Below is a small trained network, with its code and all its weights. Each question gives an input and a target symbol and asks what happens when units are switched off, that is, made to give their printed mean instead of their output.

import numpy as np


def w(rows, s, z=0):
    codes = np.array(rows[::2]) - 128.0
    scale = np.full(codes.shape[1], s)
    scale[-1] = z or s
    return codes * scale


def norm(h):
    return h / np.sqrt((h * h).mean(-1, keepdims=True) + 1e-5)


def f(y):
    return np.maximum(y, 0)


def softmax(a):
    e = np.exp(a - a.max(-1, keepdims=True))
    return e / e.sum(-1, keepdims=True)


def log_softmax(a):
    a = a - a.max(-1, keepdims=True)
    return a - np.log(np.exp(a).sum(-1, keepdims=True))


def net(x, mask):
    ids = ['ΔΛαημψ'.index(c) for c in x.split()]
    T = len(ids)
    res = E[ids] + P[:T]
    u = 0
    for l in range(3):
        q, k, v = (norm(res) @ M[l].T for M in (Q, K, V))
        z = softmax(np.where(np.tri(T) > 0, q @ k.T / 4**0.5, -1e9)) @ v
        res = res + np.where(mask[u], z, O[l][:, -1]) @ O[l][:, :-1]
        u += 1
        y = f(norm(res) @ A[l][:, :-1].T + A[l][:, -1])
        res = res + np.where(mask[u : u + 4], y, B[l][:, -1]) @ B[l][:, :-1]
        u += 4
    return log_softmax(norm(res)[-1] @ U[:, :-1].T + U[:, -1])


Q, K, V, O, A, B = {}, {}, {}, {}, {}, {}
E = w([
[62,173,157,159,111,90,108,192,154,118],'Δ',
[100,86,100,255,126,111,127,142,88,61],'Λ',
[196,123,125,115,88,78,158,109,142,121],'α',
[112,135,134,120,186,88,214,121,211,178],'η',
[165,104,92,189,67,216,105,115,195,105],'μ',
[103,166,123,139,144,172,172,91,145,114],'ψ',
],0.0066)
P = w([
[178,163,133,127,141,116,107,118,98,115],'0',
[124,254,7,189,69,160,209,138,248,54],'1',
[129,98,176,53,112,117,95,90,107,115],'2',
[159,157,190,174,139,151,149,154,92,103],'3',
[56,153,36,158,59,127,229,87,209,61],'4',
[109,118,186,102,97,113,94,54,121,209],'5',
[140,102,142,195,187,155,160,162,85,97],'6',
],0.0059)
Q[0] = w([
[112,117,2,119,125,151,125,148,198,156],'L0H1',
[170,141,230,90,115,116,79,62,41,159],'L0H1',
[157,124,69,97,196,120,79,196,22,168],'L0H1',
[103,208,147,101,167,91,77,230,94,108],'L0H1',
],0.0064)
K[0] = w([
[199,195,154,111,138,106,26,15,49,195],'L0H1',
[156,129,59,168,170,182,247,125,234,11],'L0H1',
[194,252,3,110,207,51,118,153,134,76],'L0H1',
[148,196,150,85,190,109,75,235,154,25],'L0H1',
],0.0048)
V[0] = w([
[86,119,201,186,66,228,135,115,178,82],'L0H1',
[113,231,141,217,154,55,150,1,58,109],'L0H1',
[111,53,80,171,188,122,131,105,136,107],'L0H1',
[224,78,148,192,40,176,77,63,196,122],'L0H1',
],0.0029)
O[0] = w([
[161,108,6,103,147,110,139,215,47,146,198],'L0H1',
[139,125,175,202,2,169,146,67,40,227,147],'L0H1',
[123,119,174,43,119,100,90,156,79,181,115],'L0H1',
[116,105,16,106,87,152,62,169,212,141,255],'L0H1',
],0.0035,0.0048)
A[0] = w([
[3,173,188,51,169,62,58,140,118,161,154],'L0N1',
[137,159,116,167,174,158,168,126,108,88,69],'L0N2',
[109,164,128,35,109,190,143,41,171,193,124],'L0N3',
[139,79,145,93,177,69,137,111,136,211,1],'L0N4',
],0.0051,0.00095)
B[0] = w([
[8,55,148,106,116,193,51,48,69,197,174],'L0N1',
[114,100,123,104,146,157,141,158,144,252,214],'L0N2',
[110,187,109,112,203,160,122,245,44,48,251],'L0N3',
[146,129,149,172,195,65,103,82,218,63,187],'L0N4',
],0.005,0.0028)
Q[1] = w([
[229,59,154,215,104,159,64,214,16,240],'L1H1',
[62,115,54,216,15,197,129,129,195,2],'L1H1',
[11,163,130,178,174,63,192,156,126,150],'L1H1',
[60,91,120,60,103,197,82,115,39,150],'L1H1',
],0.0047)
K[1] = w([
[190,176,88,177,112,46,129,221,110,156],'L1H1',
[3,77,48,124,131,82,118,122,129,122],'L1H1',
[97,58,241,180,183,173,140,134,81,141],'L1H1',
[145,112,70,154,62,209,111,214,81,218],'L1H1',
],0.0057)
V[1] = w([
[55,137,159,156,119,194,234,135,98,160],'L1H1',
[123,146,153,162,96,166,73,152,113,222],'L1H1',
[146,137,133,106,155,2,142,102,87,75],'L1H1',
[126,70,154,116,211,119,15,141,102,139],'L1H1',
],0.0042)
O[1] = w([
[131,28,106,80,153,60,144,237,157,91,88],'L1H1',
[203,91,116,100,150,156,182,142,105,20,112],'L1H1',
[193,169,3,196,120,211,96,181,115,217,18],'L1H1',
[219,201,100,242,109,49,178,127,66,111,3],'L1H1',
],0.0035,0.0026)
A[1] = w([
[106,154,123,175,117,162,184,107,157,100,84],'L1N1',
[114,187,223,156,183,67,99,168,84,103,100],'L1N2',
[95,141,171,137,181,93,153,66,218,31,3],'L1N3',
[176,134,156,53,162,2,88,166,73,107,223],'L1N4',
],0.006,0.0019)
B[1] = w([
[137,145,198,107,113,114,162,95,64,153,253],'L1N1',
[99,115,173,82,106,199,147,213,192,94,201],'L1N2',
[234,31,196,176,197,100,85,76,100,74,211],'L1N3',
[190,255,118,183,118,126,128,72,146,129,207],'L1N4',
],0.007,0.0031)
Q[2] = w([
[87,7,93,131,71,147,193,13,221,86],'L2H1',
[109,141,102,93,175,104,59,202,181,249],'L2H1',
[74,105,130,119,166,254,37,193,79,238],'L2H1',
[80,109,148,192,159,80,204,66,92,203],'L2H1',
],0.0053)
K[2] = w([
[45,148,45,65,185,87,45,98,78,130],'L2H1',
[104,117,113,138,33,207,220,111,141,140],'L2H1',
[64,63,102,123,156,123,254,122,193,172],'L2H1',
[85,131,197,141,126,115,142,83,18,164],'L2H1',
],0.007)
V[2] = w([
[95,159,108,94,151,180,117,146,57,96],'L2H1',
[202,156,110,76,208,155,134,118,101,140],'L2H1',
[95,109,121,177,147,255,168,138,144,125],'L2H1',
[152,118,136,168,131,145,46,127,107,128],'L2H1',
],0.006)
O[2] = w([
[45,129,130,80,54,156,108,82,94,211,126],'L2H1',
[113,72,142,118,153,125,54,25,192,203,137],'L2H1',
[108,105,88,79,154,2,108,134,61,176,254],'L2H1',
[74,153,151,86,147,152,74,167,162,82,159],'L2H1',
],0.0055,0.0039)
A[2] = w([
[172,252,106,185,135,110,117,49,123,163,89],'L2N1',
[114,91,1,75,120,124,66,183,218,124,2],'L2N2',
[175,72,148,135,170,109,96,114,128,140,121],'L2N3',
[129,109,143,173,112,106,67,156,70,103,53],'L2N4',
],0.0085,0.0061)
B[2] = w([
[252,177,70,195,132,175,35,161,114,200,210],'L2N1',
[142,2,29,97,155,28,127,215,159,85,253],'L2N2',
[46,134,161,100,155,147,147,121,175,90,175],'L2N3',
[196,108,162,208,136,48,239,80,60,65,141],'L2N4',
],0.0074,0.0065)
U = w([
[82,255,111,50,95,233,187,240,74,75,105],'Δ',
[31,129,169,78,66,87,85,67,54,237,189],'Λ',
[116,125,224,142,198,160,97,61,236,91,156],'α',
[237,118,190,145,129,64,210,59,4,50,5],'η',
[201,193,114,192,161,189,46,141,91,213,243],'μ',
[150,76,37,76,135,56,113,211,170,110,30],'ψ',
],0.0044,0.002)

Each question gives the input, a string of symbols that net reads in full, and the target symbol t.
The units are the heads (4 rows each of Q, K, V and O) and the neurons (one row each of A and B). Each row of codes is followed by its name. A weight is (code - 128) times the scale printed after its matrix; where a second scale follows, it is the last column's (O, A, B and U).
mask holds one flag per unit, layer by layer, with each layer's heads first. A switched-off unit (its flag False) gives its mean, the last column of its rows in O or B, instead of its output. The means were averaged over made-up inputs and are rounded, as every weight is.
A unit's drop is (log p(t) with every unit on - log p(t) with that unit switched off) / (log p(t) with every unit on - log p(t) with every unit switched off).
The circuit of an input: a set's keep is (log p(t) with only the set's units on - log p(t) with every unit switched off) / (log p(t) with every unit on - log p(t) with every unit switched off). Starting from the 12 units with the biggest drops (on a tie, the unit counted first), units are removed one at a time, each time the one whose removal leaves the highest keep (on an exact tie, the one counted first), for as long as the keep stays at least 0.8.
units of the circuit, in order: the units of the circuit, biggest drop first
unit that matters most: the unit with the biggest drop
top k neurons: the k neurons with the biggest drops, biggest first
top k neurons in layer l: the k neurons of layer l with the biggest drops, biggest first
drop when u is switched off: that unit's drop, to one decimal
input ψ ψ η, target α: unit that matters most => L0N4
input ψ ψ η Δ μ, target μ: top 2 neurons => [L0N1; L0N4]
input μ η η Δ, target Δ: top 2 neurons => [L1N2; L2N2]
input μ α Λ μ η, target Δ: top 2 neurons => [L2N2; L0N3]
input ψ α α μ Δ, target α: units of the circuit, in order => [L1N3; L0H1; L2N2]
input α μ Δ μ, target Δ: units of the circuit, in order => [L2H1; L2N2; L1N3; L2N1]
input ψ μ η Λ ψ, target μ: units of the circuit, in order => [L0N1; L1H1; L2N1; L0N4]
input μ μ Λ μ η, target Δ: top 2 neurons => [L0N3; L2N2]
input μ μ μ α α η α, target α: units of the circuit, in order => [L2N3; L2N2]
input η α ψ Λ α, target Λ: units of the circuit, in order => [L2H1; L0N3]
input μ μ η ψ η, target μ: top 2 neurons => [L0N1; L0N4]
input ψ μ η μ, target α: top 2 neurons => [L0N1; L0N3]
input α α Δ α μ α Λ, target η: top 3 neurons in layer 2 => [L2N4; L2N2; L2N1]
input ψ μ Δ Δ μ, target η: unit that matters most => L0N1
input α α η ψ, target Λ: top 2 neurons => [L0N2; L2N2]
input α μ η α Δ, target μ: top 3 neurons => [L0N1; L0N4; L2N1]
input μ Λ α μ, target η: top 2 neurons => [L1N4; L2N4]
input μ η ψ μ, target α: top 4 neurons => [L1N4; L2N2; L2N3; L2N1]
input η ψ Δ Λ ψ, target η: top 2 neurons in layer 1 => [L1N3; L1N2]
input Λ μ α μ μ ψ, target Δ: unit that matters most => L0N3
input η α Δ ψ Δ, target η: top 2 neurons => [L1N3; L1N2]
input α α ψ η η, target Λ: top 3 neurons => [L0N3; L2N2; L0N4]
input μ ψ Δ η η, target η: top 2 neurons in layer 1 => [L1N3; L1N1]
input μ η α Δ μ ψ Λ, target η: top 2 neurons => [L2N4; L2N2]
input α ψ μ μ μ ψ, target Δ: top 3 neurons => [L0N3; L2N2; L1N2]
input η ψ η μ Λ, target μ: top 2 neurons => [L0N1; L0N4]
input μ α α μ μ α μ, target μ: unit that matters most => L1H1
input α μ μ ψ Δ ψ μ, target Λ: top 2 neurons in layer 0 => [L0N2; L0N3]
input μ α α η ψ, target α: drop when L2H1 is switched off => 0.1
input α α ψ ψ, target Λ: drop when L2N2 is switched off => 0.1
